Each row is followed by its class.
[ -6  12   2   6   1  14   5 -14  -3  -1   6   7   3   6  20  12 -11  -9
  -5   9  -6  17  23   3   1  -6  -6   0   4  28  -8  10  11  -1 -14  -4
  -2  -4  -2  11 -14  15   2  10   2  -7   1  -4   7   0 -18  -4  -6  -5
   2  -5 -12  -4]	(5)
[ -1   1  11   9   0  16  -4 -22   1 -13 -19 -23  -2 -10   2   2 -30   7
  -6  48   0   1   8  12  -5 -47   2   9  15   0   3  33 -23  -2   0   8
   1  -8  -6   4  19  41  16  -2 -10 -15  -5  19 -19  15  10  15  16  17
   1   3  18  -9]	(10)
[-17   3  12  33   2   8 -23  -3   6  -4 -28 -13   0  -6 -10 -24 -12   4
  -3   2  -5   0   7  20   1 -25   2   9   1  14   6  -3  -3  -7   2   2
   9 -10  -7  -5  20  -4  11  11  -5 -10  -2  16 -15  15   7   5  13  17
  -1   7  10  -4]	(10)
[  6  16   3   6   0   3   2  -6  -1   0   9  -3   4  -3   3  25  -7 -15
   2  -1  -5  20  23   8   9 -20 -14   0  18  23  -5  11  -2   0  -8   7
  -6  -4   1  14  -9  26   4   6 -19  -2   1   0  -2   2 -13  -5  -2  -6
   2  -1  -6  -4]	(5)
[ -1  20  -2  23   3  -5   3   2  -1  12  23  27   6  -2  18  19  15 -16
  -2 -31  -1  20  26   3  13  -3 -18   3   2  23  -9  -4   5   1  -4   2
  -2   0   7   9 -15  19  -5   2 -10  -2   1   0  16  -9 -23 -16  -7  -4
  -1   4 -12  -1]	(5)
[ -5 -16  11  17  -2   0 -18  -2   4  -8 -26 -15  -5  -3 -14 -34 -17   9
  -1  -7  -2  -5  -6  15   5 -15   7   5  -3   2  14  -3  -5  -9   8   2
   9   0  -3  -5  27 -15  16  11 -12  -4   6  36 -22  17  12  10  18   1
  -8   9  14  -5]	(10)
[-44  40 -33 -32   4  18  29 -45  -8  23  32  -1  -2 -23  67  61  59  20
  -9 104  27 -22  21 -39 -56 -26  72   2  12 -28 -42 104  41   6 -14 -34
 -25 -14 -10 -14  -3 104  -9 -39 104 -32 -27 -39  58  -8  13  10   7  45
  -5  -5  27 -15]	(5)
[-15   4  -1   8   0   2  -4 -21  -5   1  -6 -17  -1 -11   3  -1  -1   9
  -2  18   2   1  14   5  -7 -50  41   7  21  15  -8  61  17  -6  -7  -2
  -3  -8  -8   3  12  39  27   1   9 -10  -8   9 -11  22   5  -2  18  18
  -3  13  20 -11]	(10)
[  0  10  -7  32  -3  10   4 -21  -1   8  10   9   8  -6  53  -9   4   0
  -9  -2  -3  17  27   0   3 -20  -7   2  -2   4 -11  26  -5  -3  -7  -3
 -11  -8   1   9   3  38   6 -11   8 -19  -1   5  21   3  -8  -8   3  11
  -2   4  12  -4]	(5)
[  7 -12   2 -13  -5   3   2  -7   2  -8   7  -3   2   6  13 -20 -15   3
  -2 -20   0   9  -6   6  11  -5  -8   1   3   8   7   9  -4  -1   1   5
   1   3  -3   6  10   4  12   6  -4   2   6  11 -11   2   2  -2   8   0
   1  -2   7   0]	(9)
[  1   2   1 -10  -1   8   5 -12  -1  -4  14  12  -4  15  34 -15 -10  -2
  -1  11  -1  11  -2  -1   3  20  -3  -1 -10  -1  -5  -1   0  -6  -7  -5
  -5  -1   5  13  -5   7   0   1  10  -2   2   0   8  -4  -7  -4  -3  -8
   3  -7   1  -4]	(5)
[-10  -4   7   9  -2  11  -9 -19   0 -12 -21 -20  -5  -7   4 -20 -20  12
  -6  20  -2  -2 -14  12  -7 -33  10   7   6   0   6  29  -7  -5   5   4
   4 -10  -7  -5  28  18  20   5   1  -9  -5  11 -19  15  14  18  19  16
   0   2  18  -5]	(10)
[ -8  -8   8  27   0  14 -11 -12   4  -6 -30 -23  -4 -11  -6 -11  -5  12
   8  17  -2 -12   3   8  -9 -42  17   9   4   3   2  31  -2  -8   3  -2
   4  -9  -8  -8  22  12  16  -3  -3 -14  -3  13 -15  22  18   8  16  20
   0  14  20  -6]	(10)
[-15 -13   3 -27  -4  20   1 -17  11 -24 -23  -8 -10   1  12 -15 -23  18
  -8  60   4 -19 -23   1 -23  -6  10   3  -4 -25   6  25  -5  -2   5  -8
   3  -8  -8 -15  23  14   7  -2  26 -11  -5  -1  -9   3  23  28  11  15
   0 -12  19  -6]	(10)
[  0 -20  -1 -18  -7  19   4 -11  -7 -18  -6  -5  -8   3   6 -21 -16  15
  -5  -1   2  -3 -12  -2  -5  -8  17  -1   2   0   3  25  19  -1  -2  -3
  -1   1  -4   0  12 -12  15  -2   8   0   0   6 -10  11   7  -1   5   3
   2  -6  11   5]	(9)
[ -3  -3   2   9  -2  -1   1  13   1   2   6  -3   0  -2 -25   7   7 -10
  -8 -62  -3   0   8   3   8 -13 -19  -2   6  14   7  -6  11   6   2   4
   2   6  -2  10  -1 -18   3   8 -23   8   5  -4  -1   3  -7 -17  -4  -5
   1   0 -10  10]	(9)
[ -5  -6   6  15  -1   8  -8  -8   2  -6 -18 -18   0 -13 -11  -5 -13   9
  -3  10   0  -8   1   3   0 -37  11  10   9   0   3  23  -3  -3   5   1
   1  -5  -6  -6  23  14  14   3  -9  -6  -3  12 -15  17  16  10  14  17
  -2   8  16 -15]	(10)
[  0 -13  11   7  -2  -1 -22 -10   2  -9 -19 -13  -4   0  -5 -40 -17   9
   0  -6  -3   5  -6  16   6 -16  16   4   1   4  10   9   0  -9   3   2
   9  -5  -4  -1  30  -1  24  13  -9   4   7  26 -24  19  10   1  20   7
   2  10  11  -4]	(10)
[ -3  15   2   9   1  10   0  -6   0  -1  -5   8  -1   0   9   9 -12  -9
  -1  18  -4   9  16   4  -7   3   8  -1   1  20 -10  -2   6  -3 -11  -4
  -1  -5   1   6 -15   5   1   1   1  -7  -1  -5   5   3 -13  -1  -7  -9
   0  -1  -9  -4]	(5)
[ 12  12  -5  12   4 -10   6   0  -4  17  16   5   9 -11   1  22  17 -10
   5 -22  -1  11  19  -6  10 -17   2   0  13  13 -10  13   7  -1  -6   3
  -2   5   4   8 -18  24  -3 -10 -13   3  -3   1   5   5 -13 -19  -3  -7
   0  12  -4  -1]	(5)
[  4  15  -1  -8   0   5   8 -13  -4  -7   6  -1   1  -2   4  21 -13  -7
   0  23  -2  14  13   2   0 -12  -1   1  11  14  -3  19   0   0 -10   3
   5  -4   1   9 -12  28   0   2  -6  -3  -2  -4  -5  -1 -12   2  -3  -3
   4  -2  -7  -4]	(5)
[ -1 -12  16  18  -3  10 -13 -11   6 -13 -18 -24  -3  -2 -10 -18 -27   6
  -1  -5  -4  -1   1  19   7 -32 -23   4   4  -3  14   2 -20  -4   7  10
   7  -5  -6  -6  33  11  16  14 -20  -6   3  21 -26  11  13  14  14  11
   3   6  14   0]	(10)
[-10  37  -3  61   9   6   6  -1  -5  26  12  -2   9 -24   1  48  30 -20
  -8 -34  -4  14  55   4   0 -56  -1   7  27  46 -21  39  23   0 -15   0
  -8   3  -2  15 -14  42   3  -2 -17 -12  -7  -5  23   9 -20 -25  -9   8
   0  15  -3  -5]	(5)
[  2   7  -7  25  -2  10   8 -24  -3   7  27   7   0  -1  51  -1   1  -3
  -2 -11   1  20  17  -4   9 -19  -2  -1   3  11 -11  42   6   0 -10  -1
  -3  -1   0  14  -2  38   8 -10   7 -13   0   6  15   8 -13 -15   4   6
   0   4  13   0]	(5)
[ -9  -4  10  11   0   3 -16  -3   6  -5 -28 -16   0  -3 -12 -21 -19   9
  -2  25   0 -10  -8  12  -3 -13   5   7  -2  -5   9  -3 -14  -7   7   3
  10 -13  -3 -13  21  -1  10   9  -3  -6  -1  12 -18   9  16  17  13  14
  -1   2   9 -10]	(10)
[ -3  26  -1  40   1  19   3 -18  -1   4   3   7   3  -6  41  13  -4 -16
  -5  23  -4  22  40   6   2 -21  -7   5   4  30 -20  11  -1  -5 -13  -2
  -6  -7  -1  14 -15  30  -5  -5  -2 -20  -3   4  18   5 -19  -5 -11   3
   1   1  -6  -7]	(5)
[-11 -17   6   8  -1   5 -12  -6  -3   4 -18 -16 -11  -3 -12 -28  -7  15
   1   0   0 -11 -11   6  -7 -20  20   4   2  -4   9  20   5  -6   5  -2
   8  -4  -7  -7  27  -6  18   4   0  -2  -2  14 -14  18  18   4  17  15
   2   7  20  -3]	(10)
[-15   3   5  17   0   7 -13 -21   1  -4 -18 -13  -1  -3  11 -23  -6   7
  -4  19  -2   6  14  13  -3 -28  29   7   7  18  -5  30  14 -10  -7  -5
  -3  -9  -5  -3  18  13  23   9   6 -10  -3  17 -11  23   4   2  19  14
   0  10  21  -9]	(10)
[ -3 -13   8  11  -1  18  -8 -25   4 -15 -23 -23  -5  -6   6 -25 -24  14
  -2  17   0  -4   1  10  -4 -41  21   6   8   2   5  33  -8  -7   1   4
   1  -8  -9  -1  28  12  25  -2  -4 -12  -2  19 -22  20  15   3  20  16
   1   9  20  -7]	(10)
